Here is a tiny trained network, its code and every weight. The questions are about switching its units off for an input and a target symbol, where a switched-off unit gives its printed mean instead of its output.

import numpy as np


def w(rows, s, z=0):
    codes = np.array(rows[::2]) - 128.0
    scale = np.full(codes.shape[1], s)
    scale[-1] = z or s
    return codes * scale


def f(y):
    return np.maximum(y, 0)


def softmax(a):
    e = np.exp(a - a.max(-1, keepdims=True))
    return e / e.sum(-1, keepdims=True)


def log_softmax(a):
    a = a - a.max(-1, keepdims=True)
    return a - np.log(np.exp(a).sum(-1, keepdims=True))


def net(x, mask):
    ids = ['αβγεζηθλμξπστφψω'.index(c) for c in x.split()]
    T = len(ids)
    res = E[ids] + P[:T]
    u = 0
    for l in range(2):
        q, k, v = (res @ M[l].T for M in (Q, K, V))
        z = softmax(np.where(np.tri(T) > 0, q @ k.T / 3**0.5, -1e9)) @ v
        res = res + np.where(mask[u], z, O[l][:, -1]) @ O[l][:, :-1]
        u += 1
        y = f(res @ A[l][:, :-1].T + A[l][:, -1])
        res = res + np.where(mask[u : u + 8], y, B[l][:, -1]) @ B[l][:, :-1]
        u += 8
    return log_softmax(res[-1] @ U[:, :-1].T + U[:, -1])


Q, K, V, O, A, B = {}, {}, {}, {}, {}, {}
E = w([
[156,83,145,117,187,126,135,164,147,117],'α',
[149,124,134,145,88,107,145,79,135,161],'β',
[112,189,58,155,155,153,137,137,200,144],'γ',
[131,129,116,129,179,112,187,249,119,98],'ε',
[113,108,48,197,117,185,177,113,132,104],'ζ',
[132,74,149,105,115,152,130,178,127,137],'η',
[112,90,114,112,118,120,78,162,196,144],'θ',
[35,118,149,140,93,126,66,114,210,57],'λ',
[30,165,67,142,127,111,129,142,90,112],'μ',
[140,123,100,123,60,131,100,92,140,148],'ξ',
[174,130,160,157,171,87,129,126,149,101],'π',
[132,123,141,177,153,135,120,100,142,92],'σ',
[171,117,131,125,165,108,113,127,195,127],'τ',
[134,101,157,87,74,150,159,158,143,154],'φ',
[164,96,107,106,83,108,113,136,188,183],'ψ',
[144,187,69,110,151,57,157,161,104,162],'ω',
],0.016)
P = w([
[64,150,195,69,134,161,144,90,154,117],'0',
[48,91,145,127,146,94,159,117,175,156],'1',
[141,165,160,184,38,155,108,194,100,152],'2',
[153,99,55,20,52,113,139,126,115,82],'3',
[48,61,100,159,158,81,213,159,204,174],'4',
[165,114,121,200,165,169,46,181,99,121],'5',
[141,106,44,8,48,114,145,139,100,72],'6',
],0.015)
Q[0] = w([
[113,100,116,171,177,110,189,121,135,248],'0.h0',
[234,180,136,79,103,155,87,98,53,78],'0.h0',
[127,78,37,86,101,88,157,155,130,86],'0.h0',
],0.011)
K[0] = w([
[161,143,27,184,143,133,145,186,111,134],'0.h0',
[178,56,255,107,143,146,35,65,126,168],'0.h0',
[117,243,135,88,194,198,179,107,79,119],'0.h0',
],0.0097)
V[0] = w([
[160,188,197,79,169,12,180,193,94,128],'0.h0',
[83,254,40,142,144,117,134,72,113,165],'0.h0',
[65,90,152,131,127,117,157,135,35,65],'0.h0',
],0.0083)
O[0] = w([
[129,123,250,172,116,37,171,214,121,48,101],'0.h0',
[165,152,59,163,104,117,165,93,220,99,217],'0.h0',
[78,88,149,157,133,139,167,100,19,43,254],'0.h0',
],0.012,0.0039)
A[0] = w([
[68,150,225,97,230,126,134,106,223,158,51],'0.n0',
[151,170,137,185,26,111,143,188,94,151,98],'0.n1',
[82,189,115,117,209,99,204,33,97,59,106],'0.n2',
[54,168,122,109,246,113,43,150,150,95,157],'0.n3',
[99,2,145,50,130,144,193,175,112,141,86],'0.n4',
[86,127,134,134,14,123,206,94,77,148,133],'0.n5',
[129,176,79,70,185,140,171,100,62,193,254],'0.n6',
[71,119,169,69,60,122,189,161,131,134,110],'0.n7',
],0.007,0.0049)
B[0] = w([
[169,153,109,148,254,127,146,49,169,158,171],'0.n0',
[88,190,92,154,234,202,115,125,152,79,178],'0.n1',
[120,124,127,114,91,102,199,18,68,89,250],'0.n2',
[147,78,65,143,163,180,124,98,28,182,194],'0.n3',
[39,173,73,125,111,64,137,56,86,119,213],'0.n4',
[130,145,176,125,125,85,133,200,156,123,254],'0.n5',
[152,112,175,189,58,164,83,133,215,130,212],'0.n6',
[185,122,124,118,172,60,64,135,136,88,222],'0.n7',
],0.0078)
Q[1] = w([
[122,125,183,147,194,98,132,147,191,201],'1.h0',
[86,100,215,190,134,187,95,155,151,156],'1.h0',
[2,126,108,211,221,124,176,76,135,208],'1.h0',
],0.0077)
K[1] = w([
[193,61,21,182,188,58,105,191,173,132],'1.h0',
[170,33,140,211,77,155,103,216,88,138],'1.h0',
[11,158,1,250,93,93,161,209,124,117],'1.h0',
],0.006)
V[1] = w([
[104,141,96,98,227,134,115,122,125,174],'1.h0',
[172,147,214,145,120,88,162,123,178,182],'1.h0',
[184,101,148,254,194,195,177,91,99,88],'1.h0',
],0.0092)
O[1] = w([
[167,177,136,29,170,176,129,147,143,104,133],'1.h0',
[247,118,52,177,161,96,71,83,92,162,45],'1.h0',
[60,197,94,129,168,80,72,127,186,182,254],'1.h0',
],0.012,0.0089)
A[1] = w([
[120,149,12,148,152,82,92,115,216,174,155],'1.n0',
[146,134,147,214,118,200,26,229,201,196,199],'1.n1',
[59,126,92,205,101,101,134,89,195,98,65],'1.n2',
[70,175,167,153,137,145,122,189,217,109,95],'1.n3',
[135,61,100,166,108,70,175,25,150,61,220],'1.n4',
[143,180,155,195,175,53,122,161,133,59,4],'1.n5',
[158,137,66,163,174,153,3,167,59,181,212],'1.n6',
[158,90,88,123,87,153,148,31,203,123,10],'1.n7',
],0.0076,0.0033)
B[1] = w([
[91,199,166,210,141,163,145,130,79,145,221],'1.n0',
[156,52,75,136,221,130,148,153,102,10,171],'1.n1',
[151,108,197,77,137,195,140,214,135,185,253],'1.n2',
[222,78,133,144,124,92,122,1,123,56,211],'1.n3',
[190,159,89,184,152,66,57,170,201,105,219],'1.n4',
[126,5,110,28,123,175,127,148,73,251,175],'1.n5',
[164,131,240,86,62,102,237,72,121,152,171],'1.n6',
[118,92,19,99,88,69,185,170,48,175,156],'1.n7',
],0.0079,0.026)
U = w([
[134,183,96,101,234,77,73,162,147,77,80],'α',
[154,141,134,187,119,32,120,44,116,105,145],'β',
[130,166,68,123,169,119,180,146,118,116,103],'γ',
[106,56,129,95,161,61,114,115,119,163,60],'ε',
[80,92,134,133,82,215,167,147,96,213,198],'ζ',
[113,109,216,116,105,187,232,174,51,101,132],'η',
[182,142,132,56,164,223,105,222,183,154,67],'θ',
[135,122,138,91,120,116,194,54,200,113,80],'λ',
[114,147,149,142,155,46,195,177,219,99,151],'μ',
[142,65,69,122,122,109,106,109,135,152,151],'ξ',
[110,138,193,124,102,89,150,89,88,181,99],'π',
[99,211,156,185,155,150,11,128,115,120,254],'σ',
[184,218,202,120,145,136,161,166,149,104,18],'τ',
[215,96,176,178,205,114,110,150,104,1,202],'φ',
[195,95,169,88,96,131,190,120,144,163,23],'ψ',
[189,139,141,121,186,143,73,207,114,175,107],'ω',
],0.0063,0.0056)

Each question gives the input, a string of symbols that net reads in full, and the target symbol t.
The units are the heads (3 rows each of Q, K, V and O) and the neurons (one row each of A and B). Each row of codes is followed by its name. A weight is (code - 128) times the scale printed after its matrix; where a second scale follows, it is the last column's (O, A, B and U).
mask holds one flag per unit, layer by layer, with each layer's heads first. A switched-off unit (its flag False) gives its mean, the last column of its rows in O or B, instead of its output. The means were averaged over made-up inputs and are rounded, as every weight is.
A unit's drop is (log p(t) with every unit on - log p(t) with that unit switched off) / (log p(t) with every unit on - log p(t) with every unit switched off).
The circuit of an input: a set's keep is (log p(t) with only the set's units on - log p(t) with every unit switched off) / (log p(t) with every unit on - log p(t) with every unit switched off). Starting from the 12 units with the biggest drops (on a tie, the unit counted first), units are removed one at a time, each time the one whose removal leaves the highest keep (on an exact tie, the one counted first), for as long as the keep stays at least 0.8.
circuit, biggest first: the units of the circuit, biggest drop first
most important unit: the unit with the biggest drop
k most important neurons: the k neurons with the biggest drops, biggest first
k most important neurons of layer l: the k neurons of layer l with the biggest drops, biggest first
input θ μ π λ β φ φ, target θ: circuit, biggest first : (1.h0; 0.h0; 0.n0)
input φ π η, target φ: circuit, biggest first : (0.n2; 1.n1)
input β ψ μ π τ μ, target η: circuit, biggest first : (1.n4)
input μ μ μ, target ζ: circuit, biggest first : (0.h0; 1.n2; 0.n2; 1.h0)
input ξ ε μ ω, target ξ: 3 most important neurons : (1.n7; 1.n2; 0.n6)
input α θ η λ ω, target ω: 2 most important neurons : (1.n5; 1.n0)
input η λ η φ, target η: circuit, biggest first : (0.h0; 1.h0)
input θ μ φ ω η μ γ, target θ: circuit, biggest first : (1.h0; 0.h0; 0.n0)
input μ β λ, target φ: circuit, biggest first : (1.n1; 0.n2)
input γ η π η, target γ: 2 most important neurons of layer 1 : (1.n2; 1.n7)
input γ μ λ ω μ μ λ, target γ: 4 most important neurons : (1.n7; 1.n2; 1.n0; 0.n0)
input λ μ ω μ μ η μ, target λ: 2 most important neurons : (0.n3; 1.n3)
input β μ τ, target φ: 2 most important neurons of layer 1 : (1.n1; 1.n2)
input ω μ ξ, target φ: 3 most important neurons of layer 0 : (0.n2; 0.n1; 0.n4)
input ψ μ μ, target η: circuit, biggest first : (1.h0)
input γ β σ ζ, target γ: 3 most important neurons : (1.n7; 1.n2; 1.n0)
input θ ω μ λ μ λ θ, target θ: 4 most important neurons : (0.n0; 0.n3; 1.n3; 0.n2)
input ψ γ μ ζ, target ψ: 3 most important neurons : (1.n6; 0.n0; 0.n2)
input τ β μ, target φ: 3 most important neurons : (1.n3; 0.n1; 0.n2)
input μ μ ω μ ε μ λ, target μ: circuit, biggest first : (1.n4; 0.h0; 1.h0)
input π η β λ, target π: 3 most important neurons : (1.n6; 0.n0; 1.n5)
input φ μ μ α μ μ ξ, target φ: most important unit : 1.h0
input ω ε μ, target φ: circuit, biggest first : (1.n3; 0.n1; 1.n1; 0.n2)
input α α ε π μ θ α, target α: circuit, biggest first : (0.n0; 1.h0; 1.n2)
